((-18.548, -6.737, 17.947, 17.712, -9.301), (10.365, -18.155, 13.062, 8.468, -8.344), (-2.650, -11.839, -18.974, -5.048, 2.835)) value -18.155
((0.151, -0.113, 0.071, 0.006), (0.068, 0.001, 0.024, -0.063)) value -0.113
((-17.87, -5.14, -9.63, -0.67, 1.59, 1.37, 17.11), (-14.28, 3.08, -6.68, 11.97, -2.41, -5.52, -1.99), (6.59, -12.32, 3.93, -11.88, 0.63, -13.53, 18.94)) value 3.08
((0.093, -0.017, -0.112, 0.189, 0.065), (0.151, -0.092, -0.098, 0.130, 0.037)) value -0.017
((-0.4, 0.7, 2.2, -0.5, 0.0, 1.8), (2.1, -1.3, 1.0, -0.1, -1.0, -0.5)) value 0.7
((209.11, -207.77, -11.92, -38.42, -13.27, 9.84), (99.74, 25.13, 47.85, 29.94, 48.06, 113.28)) value -207.77
((-0.067, 0.133, 0.034, -0.157, -0.080), (-0.011, 0.038, -0.026, -0.073, 0.027)) value 0.133
((-0.5, -2.5, -4.8, -2.6, -4.1, -5.9, -6.1), (15.2, -8.1, -12.9, -4.0, -2.9, -2.3, -6.5)) value -2.5
---
5	20	23	28	37
-17	15	-50	-12	-14
-17	14	40	-22	18
-> 18

-14	-27	20	14	-23	14
-9	44	-15	-14	-34	4
37	-24	18	27	0	-1
-> -1

-2	-15	-30	19	-8	9	-9
36	-41	-47	-5	-3	-6	10
25	-44	15	14	-33	-31	-9
-> -9

8	-1	-11	-18	-2	-8
17	4	-1	-24	-5	-18
13	1	-9	-39	-7	-23
-> -23

19	-14	-5	-6	25
12	7	-5	-7	4
-10	-17	6	-50	-13
-> -13

18	-46	11	10	-35	-39	-17
1	-5	-2	-1	-5	-1	-4
39	-49	-52	-1	-5	-7	14
-> 14

-53	40	21	-15
1	1	3	-2
-11	-38	1	-5
-> -5

2	-2	-7	2	-10	5	11
1	-2	-6	1	-11	2	5
10	-12	-33	10	-42	19	26
-> 26

-4	12	0	-1	-2	-3
-32	51	17	10	-4	-7
26	-7	-7	2	-2	-4
-> -4

-3	4	6	1	0
-18	-40	13	19	-54
41	23	38	-11	7
-> 7
---
[  5  22 -29 -40  -9] value -29, 22
[-38  29  22  28 -14] value 22, 29
[-41  -2  47  39 -36  46  39] value 39, 47
[-29 -50 -32 -37 -14 -15   0] value -37, 0
[ 50   2 -30 -18 -33] value -30, 50
[ 36   5  44 -41  13] value 44, 44
[ 28  19 -22 -50 -13  39  -6] value -50, 39
---
[[-412   69 -286 -447  558   22 -166]
 [-418 -619  -32  931 -342 -779 -105]
 [-213 -277  320  866 -922 -464 -248]] value -166, -213

[6 0 5 8 4] value 4, 6

[ 64 189 212 226  94  59] value 59, 64

[5511 2548 8799 1646] value 1646, 5511

[1 1 7 4 2 4] value 4, 1

[89 23 47 49  9] value 9, 89
---
Q: [ 16  43  18 -38]
A: 43

Q:
[[ 33 -23  21  23 -36  -8  25]
 [-47 -13  25 -16  31 -11 -31]
 [ 46  10  43 -15  40 -26   1]]
A: 40

Q: [-28   4 -52  29]
A: 4

Q: [ 49  -9   2 -14  16   5]
A: -14

Q: [ 21  47 -50  24  39]
A: -50

Q: [-18 -15  13 -22 -42  19]
A: -22

Q: [36 18 45 -1  0 35 19]
A: 0

Q:
[[ 24  18  32 -47  25]
 [-39 -23  13   5  13]
 [-29 -29   0  17 -37]]
A: 0
---
[[ 28 -18   5  29  18 -21  -2]
 [ 27  29  23 -16  31  40 -41]] -> 5

[ 33  37 -35  35 -20  38] -> -35

[34 48 47 12] -> 47

[[  1 -47   4 -20  27]
 [ -2  21 -29  -6 -27]
 [-28 -13  -6   0  21]] -> 4

[-47  20 -33   0 -21   2 -13] -> -33

[-43  50 -48  47] -> -48

[44 27 45 21 32] -> 45
---
[ 12  39 -10  14 -20 -54] >> 14
[ 38 -44   0 -42] >> -44
[ -5  11  52 -12   3  29  -2] >> 3
[ 39 -35 -49  -9   8] >> -49
[ -2  16 -14  10  -5  40] >> 10
[ 54  19 -36  -2] >> 19
[ 39 -35   3  27] >> -35
[-27 -13  48  21 -14  -6] >> 21
[ 27  13 -29  14 -41 -14] >> 14
---
[[  4   4   9   4]
 [-46 -45  20 -46]
 [  2   2  -5   1]] ==> 4, 2

[-38  35 -26 -17] ==> -17, -38

[-22 -38  17   8  28  -1   4] ==> 4, -22

[ 20 -11  50 -54  -6 -16  16] ==> 16, 20

[46 31  5 -3] ==> -3, 46

[-19  22  16  11 -47  -6] ==> -6, -19

[21 38 17  7  8 23] ==> 23, 21

[  9 -11  13  24  -2 -38 -49] ==> -49, 9
---
[[  0 -24 -16 -44  42]
 [ -4  18 -13 -29 -22]]: -13

[[  1 -20 -19 -22 -16]
 [-42 -28 -22  -6 -12]
 [-15 -24 -27 -23 -23]]: -22

[[-30 -10  -5  14 -35]
 [-49  17 -31   8  -9]
 [  8  -2  -4  -3 -14]]: -31

[[ 24  30 -21  40 -22]
 [-41  15   9 -53  19]
 [ 18  23   7 -52  16]]: 9

[[-52  12   4 -27 -12]
 [  4   2 -28  -7  17]
 [  2  15 -13 -14   7]]: -28

[[-21 -48  -8 -14  11]
 [ -6  -9   1  -7  -3]]: 1

[[-23 -13 -27 -40 -15]
 [ 18  -3   0 -12   1]]: 0
